Below are the code and all the weights of a small trained network. Each question names an input and a class and asks about switching units off, where a switched-off unit gives its printed mean instead of its output.

import numpy as np


def w(rows, s, z=0):
    codes = np.array(rows[::2]) - 128.0
    scale = np.full(codes.shape[1], s)
    scale[-1] = z or s
    return codes * scale


def f(y):
    return np.maximum(y, 0)


def log_softmax(a):
    a = a - a.max(-1, keepdims=True)
    return a - np.log(np.exp(a).sum(-1, keepdims=True))


def net(x, mask):
    res = np.array(x, float).reshape(1, 7) / 4 @ E
    y = f(res @ A[0][:, :-1].T + A[0][:, -1])
    res = res + np.where(mask, y, B[0][:, -1]) @ B[0][:, :-1]
    return log_softmax(res[-1] @ U[:, :-1].T + U[:, -1])


A, B = {}, {}
E = w([
[176,109,78,108,254,36,225,78],'x0',
[125,125,138,123,132,139,149,141],'x1',
[106,134,144,122,145,132,127,119],'x2',
[204,180,166,234,144,204,158,26],'x3',
[53,183,17,71,47,166,215,51],'x4',
[115,126,146,112,145,143,135,123],'x5',
[98,145,152,134,143,128,147,135],'x6',
],0.0096)
A[0] = w([
[146,134,114,142,132,126,94,114,63],'neuron 1',
[117,162,76,101,98,192,220,104,103],'neuron 2',
[162,113,89,78,193,1,193,91,133],'neuron 3',
[146,123,95,109,225,57,224,76,124],'neuron 4',
[91,161,181,143,29,200,79,143,137],'neuron 5',
[32,98,70,73,90,74,133,124,90],'neuron 6',
[99,203,71,83,75,147,161,70,106],'neuron 7',
[156,175,152,85,132,147,122,81,101],'neuron 8',
[109,84,96,78,111,107,128,178,20],'neuron 9',
[61,165,130,140,44,182,71,199,151],'neuron 10',
[203,137,170,228,117,220,189,21,48],'neuron 11',
[196,156,61,116,235,96,193,97,124],'neuron 12',
[84,74,111,46,140,79,161,173,75],'neuron 13',
[93,189,59,108,71,147,181,71,95],'neuron 14',
[95,152,73,99,90,149,172,69,99],'neuron 15',
[72,54,131,62,93,39,118,202,1],'neuron 16',
[157,195,118,187,123,171,143,48,76],'neuron 17',
[219,91,241,165,185,92,84,178,80],'neuron 18',
[150,150,142,140,115,170,100,159,86],'neuron 19',
[124,160,87,90,58,132,168,49,85],'neuron 20',
[145,114,191,87,47,162,119,112,107],'neuron 21',
[138,167,121,96,164,30,180,122,107],'neuron 22',
[180,187,132,223,145,195,154,87,38],'neuron 23',
],0.0088,0.0042)
B[0] = w([
[140,123,121,129,118,127,130,155,133],'neuron 1',
[117,91,75,169,175,149,107,187,207],'neuron 2',
[188,88,116,151,63,122,171,63,244],'neuron 3',
[144,116,150,152,89,163,195,69,250],'neuron 4',
[182,70,148,195,57,152,255,33,210],'neuron 5',
[101,166,190,73,157,100,95,170,207],'neuron 6',
[51,100,86,160,154,190,84,156,215],'neuron 7',
[151,123,154,117,159,104,92,115,150],'neuron 8',
[175,134,137,86,131,96,120,145,172],'neuron 9',
[199,128,176,146,71,148,150,9,221],'neuron 10',
[122,220,199,9,114,17,86,142,240],'neuron 11',
[152,102,118,151,77,153,155,72,243],'neuron 12',
[139,175,164,94,103,80,128,139,198],'neuron 13',
[87,75,79,169,179,164,101,172,219],'neuron 14',
[78,98,75,166,218,186,121,164,202],'neuron 15',
[148,216,177,81,102,32,88,178,214],'neuron 16',
[162,183,183,53,122,99,73,166,201],'neuron 17',
[28,62,37,240,194,222,56,228,246],'neuron 18',
[110,94,120,164,101,131,188,117,151],'neuron 19',
[107,135,85,176,183,112,104,161,201],'neuron 20',
[158,106,129,128,139,150,174,85,164],'neuron 21',
[170,139,132,133,104,160,147,90,194],'neuron 22',
[121,205,155,22,91,102,129,177,205],'neuron 23',
],0.0076,0.014)
U = w([
[149,106,153,155,82,164,197,19,166],'0',
[70,98,121,182,209,178,103,233,5],'1',
[119,196,176,6,118,85,108,180,224],'2',
],0.012,0.0012)

Each question gives the input, the list of numbers given to net, and the class t.
The units are the neurons (one row each of A and B). Each row of codes is followed by its name. A weight is (code - 128) times the scale printed after its matrix; where a second scale follows, it is the last column's (A, B and U).
mask holds one flag per neuron, in row order. A switched-off neuron (its flag False) gives its mean, the last column of its row in B, instead of its output. The means were averaged over made-up inputs and are rounded, as every weight is.
A unit's drop is (log p(t) with every unit on - log p(t) with that unit switched off) / (log p(t) with every unit on - log p(t) with every unit switched off).
The circuit of an input: a set's keep is (log p(t) with only the set's units on - log p(t) with every unit switched off) / (log p(t) with every unit on - log p(t) with every unit switched off). Starting from the 12 units with the biggest drops (on a tie, the unit counted first), units are removed one at a time, each time the one whose removal leaves the highest keep (on an exact tie, the one counted first), for as long as the keep stays at least 0.8.
circuit, biggest first: the units of the circuit, biggest drop first
k most important neurons: the k neurons with the biggest drops, biggest first
drop when u is switched off: that unit's drop, to one decimal
input [-6,-4,7,-8,-6,2,2], class 2: circuit, biggest first => (neuron 16)
input [-1,-6,1,2,0,6,-5], class 2: circuit, biggest first => (neuron 4; neuron 18)
input [6,-1,-5,-6,-4,2,0], class 0: 2 most important neurons => (neuron 3; neuron 11)
input [3,-8,-6,2,4,-4,-4], class 1: 2 most important neurons => (neuron 10; neuron 5)
input [8,5,6,-8,1,7,-2], class 0: 2 most important neurons => (neuron 3; neuron 4)
input [8,4,-7,-7,8,-4,-2], class 0: 4 most important neurons => (neuron 3; neuron 4; neuron 18; neuron 12)
input [-5,-5,7,6,-5,-4,-3], class 2: 2 most important neurons => (neuron 11; neuron 23)
input [6,-8,0,-6,-2,3,-5], class 0: 2 most important neurons => (neuron 3; neuron 11)
input [-2,4,6,1,3,2,0], class 1: 3 most important neurons => (neuron 3; neuron 4; neuron 12)
input [-6,8,2,7,6,4,0], class 2: 2 most important neurons => (neuron 11; neuron 17)
input [3,-8,7,-8,8,2,1], class 1: 2 most important neurons => (neuron 15; neuron 14)
input [-6,3,6,-8,-7,-7,7], class 2: 2 most important neurons => (neuron 16; neuron 10)
input [6,8,-2,-5,-2,-7,-4], class 0: 2 most important neurons => (neuron 3; neuron 11)
input [-4,1,4,-4,-1,1,-1], class 0: circuit, biggest first => (neuron 10)
input [-3,-2,5,4,3,4,-7], class 2: 2 most important neurons => (neuron 18; neuron 11)
input [-7,-5,8,4,-4,-4,0], class 0: drop when neuron 23 is switched off => 0.0
input [3,-1,3,5,0,4,0], class 2: drop when neuron 11 is switched off => 0.1
input [2,2,3,7,8,7,8], class 1: drop when neuron 14 is switched off => 0.2
